Below is a small trained network, with its code and all its weights. Each question gives an input and a class and asks what happens when units are switched off, that is, made to give their printed mean instead of their output.

import numpy as np


def w(rows, s, z=0):
    codes = np.array(rows[::2]) - 128.0
    scale = np.full(codes.shape[1], s)
    scale[-1] = z or s
    return codes * scale


def f(y):
    return np.maximum(y, 0)


def log_softmax(a):
    a = a - a.max(-1, keepdims=True)
    return a - np.log(np.exp(a).sum(-1, keepdims=True))


def net(x, mask):
    res = np.array(x, float).reshape(1, 4) / 4 @ E
    y = f(res @ A[0][:, :-1].T + A[0][:, -1])
    res = res + np.where(mask, y, B[0][:, -1]) @ B[0][:, :-1]
    return log_softmax(res[-1] @ U[:, :-1].T + U[:, -1])


A, B = {}, {}
E = w([
[59,46,145,135,88,187,138,82,205,173,187],'x0',
[207,130,121,90,139,50,162,130,146,205,247],'x1',
[184,55,147,93,152,183,78,113,15,148,117],'x2',
[185,81,166,177,94,53,107,108,173,40,154],'x3',
],0.011)
A[0] = w([
[138,93,178,195,108,81,97,129,120,59,162,56],'N0',
[49,28,177,94,57,242,141,61,222,174,181,119],'N1',
[196,115,132,92,105,83,213,150,143,145,170,252],'N2',
[174,71,161,107,141,168,2,98,105,147,114,110],'N3',
[53,130,81,61,192,166,167,143,130,208,78,150],'N4',
[228,107,194,169,106,110,104,90,205,107,64,63],'N5',
[82,76,138,111,129,177,79,133,102,55,63,100],'N6',
[108,215,141,184,121,95,162,122,203,160,139,101],'N7',
[211,116,177,111,154,92,97,120,179,140,173,102],'N8',
[73,184,85,86,177,158,142,190,118,183,111,140],'N9',
[162,69,233,67,169,162,83,74,36,139,111,146],'N10',
[190,85,178,104,166,138,172,107,46,154,181,92],'N11',
[168,202,93,74,197,60,109,252,84,66,50,157],'N12',
[51,137,161,185,101,197,92,103,131,36,23,118],'N13',
[98,144,64,39,145,159,156,139,134,181,90,72],'N14',
[211,65,114,26,158,103,166,188,113,177,251,169],'N15',
[130,148,149,151,126,105,156,184,195,86,111,191],'N16',
[107,213,94,148,75,94,142,146,205,128,109,149],'N17',
[180,172,137,107,141,193,155,153,153,183,143,74],'N18',
[139,50,165,220,136,61,92,118,138,114,144,78],'N19',
[71,181,119,143,123,114,233,195,212,109,110,131],'N20',
[99,137,94,101,149,82,120,117,101,184,175,75],'N21',
],0.0091,0.0033)
B[0] = w([
[96,45,108,71,122,118,48,116,134,111,107,183],'N0',
[164,218,159,100,58,26,72,201,42,162,212,240],'N1',
[53,162,139,113,185,152,132,103,152,130,171,202],'N2',
[204,108,159,145,111,204,216,150,124,109,85,194],'N3',
[127,99,138,66,129,128,78,110,139,46,109,206],'N4',
[140,81,119,88,142,132,68,111,102,56,70,182],'N5',
[80,172,114,120,186,146,186,97,223,223,119,201],'N6',
[167,122,173,130,92,186,223,82,92,139,63,195],'N7',
[50,105,147,140,187,94,101,88,140,131,101,187],'N8',
[154,77,139,112,150,159,73,125,106,46,116,197],'N9',
[169,152,165,110,71,177,168,107,134,123,82,221],'N10',
[123,130,150,138,105,192,200,128,115,162,87,191],'N11',
[154,244,165,57,102,69,86,179,77,166,254,249],'N12',
[28,152,117,106,179,109,132,53,206,191,182,240],'N13',
[79,43,94,88,149,146,70,139,147,55,92,180],'N14',
[90,168,146,125,153,137,195,79,153,130,140,233],'N15',
[140,125,162,130,94,188,112,90,96,124,124,186],'N16',
[175,118,171,128,97,197,168,101,133,166,101,203],'N17',
[84,94,81,111,150,114,102,122,157,54,130,155],'N18',
[101,87,133,83,156,86,80,146,102,59,91,182],'N19',
[172,79,190,111,76,179,148,112,150,177,71,212],'N20',
[42,150,51,106,180,109,115,50,156,112,127,160],'N21',
],0.0081,0.017)
U = w([
[39,165,126,132,216,114,191,59,181,188,136,114],'0',
[179,201,173,73,58,54,106,209,29,176,193,131],'1',
[227,107,184,126,69,224,231,116,108,158,45,115],'2',
[108,44,115,68,143,118,47,111,108,2,70,125],'3',
[135,149,173,147,147,151,123,113,119,130,168,255],'4',
[104,114,76,237,100,162,139,222,109,94,131,106],'5',
[205,107,43,150,119,67,117,156,118,168,95,103],'6',
[157,125,87,223,157,106,121,135,107,108,135,103],'7',
],0.0084,0.009)

Each question gives the input, the list of numbers given to net, and the class t.
The units are the neurons (one row each of A and B). Each row of codes is followed by its name. A weight is (code - 128) times the scale printed after its matrix; where a second scale follows, it is the last column's (A, B and U).
mask holds one flag per neuron, in row order. A switched-off neuron (its flag False) gives its mean, the last column of its row in B, instead of its output. The means were averaged over made-up inputs and are rounded, as every weight is.
A unit's drop is (log p(t) with every unit on - log p(t) with that unit switched off) / (log p(t) with every unit on - log p(t) with every unit switched off).
The circuit of an input: a set's keep is (log p(t) with only the set's units on - log p(t) with every unit switched off) / (log p(t) with every unit on - log p(t) with every unit switched off). Starting from the 12 units with the biggest drops (on a tie, the unit counted first), units are removed one at a time, each time the one whose removal leaves the highest keep (on an exact tie, the one counted first), for as long as the keep stays at least 0.8.
circuit, biggest first: the units of the circuit, biggest drop first
top k neurons: the k neurons with the biggest drops, biggest first
drop when u is switched off: that unit's drop, to one decimal
input [7,-2,2,-7], class 1: circuit, biggest first => N1
input [0,6,-7,-2], class 2: top 2 neurons => N7, N13
input [2,-1,6,-8], class 3: top 2 neurons => N4, N14
input [6,2,3,-7], class 3: top 3 neurons => N12, N14, N4
input [6,-5,-7,-2], class 2: top 4 neurons => N12, N20, N7, N17
input [4,3,-5,3], class 2: top 3 neurons => N12, N7, N13
input [-4,-3,1,3], class 1: top 2 neurons => N12, N15
input [-4,-5,-2,4], class 0: top 3 neurons => N1, N13, N6
input [-3,0,6,-7], class 3: top 3 neurons => N14, N4, N9
input [6,5,7,6], class 2: top 4 neurons => N12, N3, N11, N10
input [-4,3,6,-5], class 2: top 3 neurons => N1, N11, N10
input [5,4,-1,6], class 3: top 2 neurons => N12, N19
input [0,4,1,-5], class 3: drop when N13 is switched off => 0.4
input [-2,-6,6,-4], class 0: drop when N20 is switched off => 0.4
input [1,-4,-1,2], class 0: drop when N13 is switched off => 0.1
input [3,7,5,5], class 0: circuit, biggest first => N15
